The same points and some others measured another way (B), then each row and its match in B:
B:
0: [-266 -122    3  175  -41   20 -236  127   38  149   54   62  175   -8
  221  143 -128  -38 -124  -85  -35 -245  -14   85  -47]
1: [-170 -164  -47   68 -190  -32  -36   12  120  138   19  124 -183   -5
   13  -21 -122 -101   88   66   14 -105 -134 -200 -118]
2: [  72  -12  -55  193   -9    9  -90 -156  -74  -33  203   96   71   30
   24  -51  -47  -18  -55 -101 -205  -48 -160   -1   85]
3: [ -18  -73   37  157 -138  121 -350 -171   98  118  153  -83  111  173
  414 -110   96 -177 -154 -126 -129  -96   51  -12   22]
4: [-238 -169    7   86  -33  -29   14  -34    9   13   20  -67  -14  -92
  177 -178    8  -81 -106  -70 -112 -177    0   13  -63]
5: [-252    0  -16 -216  100 -105   96  367  325 -133 -255 -159 -128 -141
  -12  -45   10   16  -67  214  228 -236   -1   92 -114]
6: [  85  -79  -48   80   40   83 -141 -438  -21 -127  193  -63  187   58
  119 -131   58   82 -285  -39 -179   32  125 -142   47]
7: [   4  -50  -14  108 -175  -10 -151   41   -1  141  101  107 -159  124
  173   85   26 -151   66   11  -14   49 -241   27   87]
8: [ 131  -25  -63   39 -160   59 -199 -281  231  -57  130   -3 -102  213
  185 -138   36 -247   23   12 -106   27  -42 -163  -19]
9: [-210 -203  -44  -48  -87  -63   41  -23  101   87  -82  122 -158  -90
 -192    2 -150  118   -3  191  150  -31  -53 -286 -189]
10: [-244 -271   -1   68  -91  -14 -109  -83  -55   82   53   48   86 -130
   77   41  -73  102 -169   73    2  -98   60 -146  -32]
11: [ -36 -195 -157  -78 -199 -109  126  -44  -78  -97  126   78 -299  -45
  198  374  109  -34  -14  333   50  204 -154  -97  320]
12: [-116 -204   37   53 -112  -93  -79    3 -184  158    6  189 -147   10
  -22   73  -11  -18   59   58   77  178 -227   29    6]
13: [-173  -63  -66  -26  130 -117  -14  171   79 -207  -41   85  141 -185
 -159  105 -180   57  -42   86   11 -198  -68  119  -24]
14: [-262 -126  -87  133 -123  174 -256 -199  376  348  -12  106   36  242
  108   69 -296   11 -121  -36   95 -218  140 -437 -465]
15: [ -97   53   61 -260  265 -215   96  444 -127 -122 -289   -2 -174  -18
 -113  204  173  110  -21  212  349  279 -292  538   94]
16: [-287 -173   24 -135   45 -133  118  161   80 -170 -148 -173  -87 -211
  109 -172   97  -59 -103  121   51 -156   38  135  -22]
17: [-362   -9   29    0  290 -172   84  565 -181   83 -212  141   66 -178
 -197  308 -142  261  -79   41  228  -93 -276  445  -43]
18: [-213 -272   11  244 -267  104 -224 -269   86  179  204  -60   79  -22
  377 -258  -32 -175 -144 -144 -244 -299  139 -284  -83]
19: [ -93 -130   46  -91  101  -30  -50 -223   -7 -117  -82 -148  -36  108
  210 -227  173 -120 -151  -39   -5  154   70  158  -95]
20: [ -64 -212  -52   59 -162   37  -80 -351   99   53   94   62  -75   24
   -1 -168  -69  -22  -57   55  -58  -15   40 -377 -145]
21: [-218 -167    7 -111 -148 -156   89  333   82   17 -115   54 -248 -264
 -139   20  -31   35   83  287  187 -121 -179  -82   39]
22: [ -55 -110  -29  154 -141   10 -294  -23  -41  257   83  324  -16  193
   -8  301 -189  -29   82   12   83  126 -230  -56  -72]
23: [ 106   24  -41 -291   67 -149   93   58  158 -346 -128  -74 -235  -16
 -106  -62  159  -68   42  293  160  186 -133  115  101]
24: [-204  -91  -35  -26 -128   71 -218   23  416   68  -61 -107   -6   84
  267  -25  -55 -128 -110   87   86 -266  149 -189 -184]
25: [  69 -167  -62  201 -108  112 -193 -642  -13   85  211  121   11  295
  135 -203  -67 -152  -63 -183 -226  152   15 -272 -193]
26: [-194 -206  -41  365 -158  206 -249 -479   64  330  229   61  161  183
  273 -190 -185  -52 -204 -299 -263 -222  134 -373 -304]
27: [ -98  -71   18 -245   76  -74  -52   87  142 -142 -177 -123  -78   -4
   54   17  137   34 -134  239  238   95   37   91  -13]
28: [ -13    4  -36   85  -58    2 -194   65   58   75   61  103  -35  168
  171  178  -23 -137   23  -10    9   18 -184  123   39]
29: [-150  102  -64 -187  435 -197  220  337   18 -354 -227   -1   85 -197
 -339  122  -89  232 -117  134  155  -67 -146  393  -28]
30: [-116   87  -12 -243  235  -87   86  189  236 -202 -263 -179 -137   82
   51  -61  118  -48  -93  119  212   25  -34  274 -123]
31: [ -47 -113  -15   23  -41   39 -347 -122   43  114   39  160  123  162
   44  255 -105   68 -114   96  138  123    1  -79  -71]
32: [   8  -66 -114  228   -4  133  -77 -530  107   25  211   33   98  175
   82 -237 -131  -45 -152 -208 -281 -113   68 -300 -217]
33: [  90  -57  -37 -103  -73  -46 -127 -111   98  -93    5   62 -148  130
   31   54   58 -106   33  169   96  202 -114  -27   34]
34: [   6  -66  -90  174   45  140 -146 -538   68   85  139   77  105  280
   68 -121 -122    7 -173 -184 -159   43   65 -242 -272]
35: [  -8 -132  -32   31 -118   45 -219 -279  115  103   41  118  -62  203
   43   -6  -68  -70  -18   37   46  122  -27 -213 -167]
36: [ -33  -31  -27   17   51 -101   56   -9  -36  -24  -42  137 -175   85
 -121  -60  -46  -87  111  -25    5  128 -274  127  -98]
37: [  54    8  -37   66   20  -82   45   21 -106  -61   75  106 -128   21
  -50   -1   22  -48   58   -3  -66   93 -292  138  112]
38: [-104 -114  -61   67  -80  -34  -48  -55  125  -10   47   92  -50  -29
  -35  -55 -135  -83   31   24  -56 -130  -81 -127  -96]
39: [  12  -88    5  -80   31 -111 -184   84  -54 -224   34   55  133 -131
  -24  148   34   35  -77  181   51   50  -74  169  213]
40: [-286 -108   60   96 -134  -72  -78  414   57  182  -38   10  -72 -182
   97  -27  -45  -49   22   26   43 -313 -172   75   18]
41: [ -24 -228  -56 -206  -20  -64  152 -451  178 -397   -6 -219 -121 -147
   -2 -464  141  -82 -141  174 -102    3  216 -282  -69]
42: [ -74 -140  -54  257 -150   56  -88 -235   26  104  209   93   33  -20
   51 -181 -137  -52  -47 -130 -240 -210  -58 -256  -73]
43: [  27  -60  -77 -147  201  -56   97 -328    7 -220  -70    1  -76  110
 -129  -80   36   75 -126   90   56  271   -3   -9 -131]
44: [-174   66  -31 -289  265 -129  166  271  239 -179 -330 -109 -166   -2
 -136   -3   35   74  -67  202  302   12  -66  213 -183]
45: [-160 -171  -63  173 -286   36 -171    7  139  312   97  234 -119   32
    0  136 -232  -26   78   72   38 -151 -141 -355 -129]
46: [ -85  -47    1 -284   77 -169   40  258   94 -239 -194  -64 -155 -104
  -45   96  123    9  -23  314  250  104 -101  206  103]
47: [ -22  -41  -36 -125  256  -76  118 -223  -59 -238  -91  -58  -20   54
  -80 -127   81   73 -157   26   22  207  -17  151  -89]
48: [-327   98  -42 -240  322 -143  161  608  242 -134 -344  -82   16 -222
 -223  228 -104  300 -164  268  363 -262  -56  247 -111]
49: [ 114  116 -139 -107  223   21   10 -259  259 -263  -29  -15   42  165
 -156  -41  -75   72 -134   71   24   44   29  -85 -164]
50: [-142  -48   44 -240   77 -111    5  273   50   39 -252   -6 -218   21
  -59  155   98  119  -48  270  377  191 -142  146  -33]
51: [  31  -33  -87   41  -32  103 -168 -397  251    4   52   -1  -32  300
  156 -125  -51 -163  -72  -68  -66   30   61 -200 -237]
52: [  88  -88  -39 -154  -22 -101  -32 -100   44 -258    9   20  -87  -59
  -90  -13   78  -10  -15  235   54  150  -76  -23  125]
53: [ -92 -178  -62  270 -159  109 -137 -393   47  162  211   98   50   92
  117 -185 -156  -81  -83 -174 -242 -151   12 -326 -176]
54: [  35  -65 -128  214  -75  177 -212 -598  216  176  152  180   19  391
   19 -115 -235  -92  -45 -177 -138   33   33 -415 -390]
55: [-271 -153  -56  166 -109   29 -109   -4  137  291   -1  201  -36   53
  -49   64 -285   15   12  -34   40 -184  -83 -246 -303]
56: [-266 -155  -32  -12  103 -123    1  225 -107   29  -77  208  100 -227
 -279  292 -214  310 -103  182  177  -67 -118   21  -35]
57: [ -17  -61   13   16    8 -127  -10   94 -158   26  -18  190 -161   27
 -128   61   -6  -35  112   44   69  192 -331  177   39]
58: [ -92 -188  -34  -47 -104   12 -172 -212  114   97  -23  118  -73  125
   -6   80  -86   13  -45  146  146  129   14 -238 -173]
59: [-139 -114  -75   72 -204  147 -263 -236  412  173   45  -31  -28  227
  285  -51 -111 -164  -92   10    4 -193  158 -371 -269]
60: [ -65 -106  -18 -221    6 -115   21   48  143 -237 -113  -82 -132  -89
   -7  -28  102  -34  -42  262  142   57   -9   26   47]
61: [ -58  -61  -87  119  -47  115 -143 -365  284   32   81   -5   20  215
  140 -216 -128 -165  -74 -134 -149 -142   86 -250 -294]
62: [  30  -89  -27  117  -15  125 -262 -378  -13  150  133   90  126  219
   71   43  -50  129 -211  -37   -9  127   45 -212 -108]
63: [-327 -269  109 -111  -68 -198  111  343 -162  -36 -123 -111 -155 -347
  116  -72  186   11  -67  191  111  -65  -94  209  172]
64: [ 101   -8  -73   42   37    7  -77 -200  -18 -121  131   36   42   70
   32   19   31   29 -117   23  -86   77  -78   -6   94]
65: [-110  -71   -2  114  -84  -42  -53   44   48   34   44   36  -97   11
  117 -152  -27 -201   67  -93 -111 -126 -167   73  -41]
66: [  64  224  -86 -386  341 -334  395  559   96 -473 -324   55 -327 -177
 -524  138   32   94  190  372  309  152 -448  448  125]
67: [  48   79 -141 -143  177   21  -60 -230  386 -274  -78  -36   37  189
  -78  -35 -105  -41  -92   91   57  -12   92  -92 -236]
68: [-147 -126    6 -117  -56  -62 -102  158  136  -85  -60  -73  -14 -126
  101   67   49   18 -115  224  133 -101   28    2   76]
69: [ -12  -80   30  -81    3 -144   -1   98  -90  -79  -66   88 -172  -18
  -99  -24   63  -64   91  109   98  187 -251  173   58]
70: [-107 -195  -28  114  -56    4  -10 -218 -150  189   77  181  -49  -10
 -152   25 -115  208  -98   43   20   99 -105 -253 -102]
71: [-155  -82  -69 -102  -18   15  -57  -63  351  -95  -72 -110  -23   -5
   88  -76  -45  -29 -128  143   74 -187  144 -200 -167]

[-126  -94   14  -41  -54   33  -80  -16 -191 -251  114 -143 -199   49
   57 -107   33  120  107  249  126  377 -123  -99  -33 -216   85  150] => 50
[-143  -10  272 -374  163 -238  -95    2   92  124  -62 -194  -27   77
    1  236 -190  144   22 -246  -27 -182 -155 -352   48   -3   14   37] => 21
[-162 -241   90 -379   22 -430  356 -220 -232  377  -47 -275 -569  175
  286  -60 -523   61   25 -353 -190 -113 -185  -10  309 -243   29  384] => 70
[  29   29  226 -550  114 -330  -16  -74  115   58 -178   19 -294  197
   60  230 -293  186   11 -104  -77  -59  -84 -210  181 -231   73  156] => 9
[ -21  -28  -66  368    1  418 -364  130    2 -338  181  -63  470 -180
 -285 -191  549   55  251  396  237  376   51 -137 -447  155  -13 -241] => 3
[-105  -34   66  -19   22  -22    8   72 -134  116  148 -220 -147  -13
   74 -131 -254  -67  -62 -121  109   65 -178 -142  -88 -180  159  -60] => 33
[  29   92   91 -167  -20  -73  -74  -38   -8  -32  -14  -15 -182  108
   63  -68 -238    8   36    4   33  174  -70  -89  -49 -319  114    6] => 35
[-130 -231  -10   43  160   28  116   63  -21   29   24 -241  204 -128
 -209  -15  427  128  141   59   16    3  109 -105  -13  294 -175  110] => 18
[-110  -82  135  -47   68 -110 -103  -89   16  246   20 -219  139  -55
   56  -82  -87   86  271 -288 -121 -204  -30 -166 -143  106  -71   91] => 40
[   9 -355 -148  -67 -164 -209  208 -230 -345  359  372   -9 -341  -67
  112 -299 -436   51  186 -361   34 -144 -247   63 -107 -113  100  199] => 27
[  55  -51  181 -390  159  -77  -66   47   99   53 -107   31  -81  119
  -98  152  -76  183   58   57   49    1  -77 -219   90 -123   80  -50] => 20
[ 213   47  -37 -101   39  -50   43   36   64    3  -69  100 -193   10
   23 -163  -28  -12   23  112  -16  163  146   75  -38 -227  120   70] => 34
[ 275  141   15  -50   55   71 -214  147  169  -76   -7  178  -14  -51
  -36 -126   12    9   44  168   87  134  116  -56 -236 -172  222 -124] => 51
[  -8 -116   12  -52   -6  -28 -274  -94   21  -66  182   46  165  -82
 -188   57   57  133  155  -45  123    4 -172 -249 -320  144   66 -109] => 68
[-113 -149   88   36  166   21  123  162  -99  377   78 -352    9 -110
   71 -193 -109  -40   53 -208    0 -171  -53 -125  -24   52   54  -41] => 2
[  21    9   55 -282  -73 -274  -17 -216  -51   26    0   36 -348  149
  111  -18 -394   28   21 -144  -42  110 -151  -62  -23 -312  127  141] => 58
[ 167  -87   52 -255  103  -89 -129  163  119  -19  175  169   -5 -151
 -105   88   96  260  115  -13  141 -176   22 -220 -129   75  120   71] => 71
[ 245   53   63 -158  145   -2  -29  223  170   86  -25  103  -33  -85
   -5 -100   52  100   88   56   28  -76  192  -55  -50 -107  115   25] => 61
[-157 -368 -132   74    2 -109  114 -416 -159  262  -49 -197   97   71
 -228 -104   22  -55  178 -147 -144  109 -170   15 -119  260 -137  -52] => 63
[-153   39   94  124  177   40   80  175  -11  178  -72 -420   24  -45
   41 -150  -38 -197 -127  -85  -18   78   16 -108  -34  -25   66 -124] => 37
[  77 -224 -133   20   82  -41  121 -126   21  149  -30   13  115  -51
 -281  -75  219    7  106   -7  -37   29   66   37 -101  200  -85  -41] => 16
[  11 -210 -108   67  115  -67  192  -79  -14  226  -83 -153   52  -68
 -127 -153  181  -33  102  -51 -124   14  123   63  -30  186  -91   71] => 4
[ -62  -78   17  -77   67  -24   39   80  -32  -13  135  -87   23  -48
 -181   45   57   34  -70  -35  164   57  -84 -175  -74   -2   29  -74] => 60
[  69  256  105   -7  118   26    8   43  161   55 -313 -135  -24  142
   -1 -138 -105 -236 -113   72 -106  275  143   17  -21 -298   67 -179] => 36
[ -57   59  114 -314    7 -315  -90 -264  105 -109 -188  -20 -133  186
  -50  194 -140   52    7  -81 -111  147  -81 -155    3 -119  -17  120] => 56
[-127  152  136   42   88   91  -40  -13   12    6 -250 -306    8  181
    1 -124 -100 -194  -53  116  -57  372  -20  -61  -17 -269   33 -192] => 57
[ 222   36  106 -219  193  152  -56  515  112 -118  159  127  -66 -155
  -69    0  203  227  -15  278  294  -16  151 -189   11 -164  201  -17] => 67
[ 159 -277  -65 -156   33 -218  127 -195  -62  386  -45   10 -259  -10
  166 -253 -175  117  310 -168 -224 -155   72  122    8    5   35  285] => 26
[ 205   96   42 -123  169  -51   34  189  210   63  -89   56   -3  -74
  -81  -28   92   -2  -46    9   -1  -36  220  -46  -41  -55   71  -16] => 32
[ 232   25  -83   23  -24  115 -352 -106  164 -151   83  310  290  -38
 -396   14  135    3   91  133  176  195  -84 -138 -458   54  120 -384] => 6
[   1  -28  103    4  103   32  -14  251  -48  273  218 -179  -18 -166
   84 -173 -209  -24   10 -222  121 -196  -69 -174 -153  -66  178  -98] => 8
[  -3 -180  -76  148   19    2 -157 -153  -25   57   12 -133  117  -93
  -20 -200  174   38  280   37 -104  101   29  -22 -263  205   -2   64] => 0
[ -24 -396 -319  245  -73   68  547 -131 -394  277  136 -182 -228  -33
  -72 -499   55 -127  103   37   -7  245   54  359   85  -94 -105  163] => 19
[ 312   11  131 -462    8 -293 -309  -57  155  -14  -11  278 -360   15
  277    3 -253  340  310   -5 -100 -128   41 -132  -86 -206  248  349] => 14
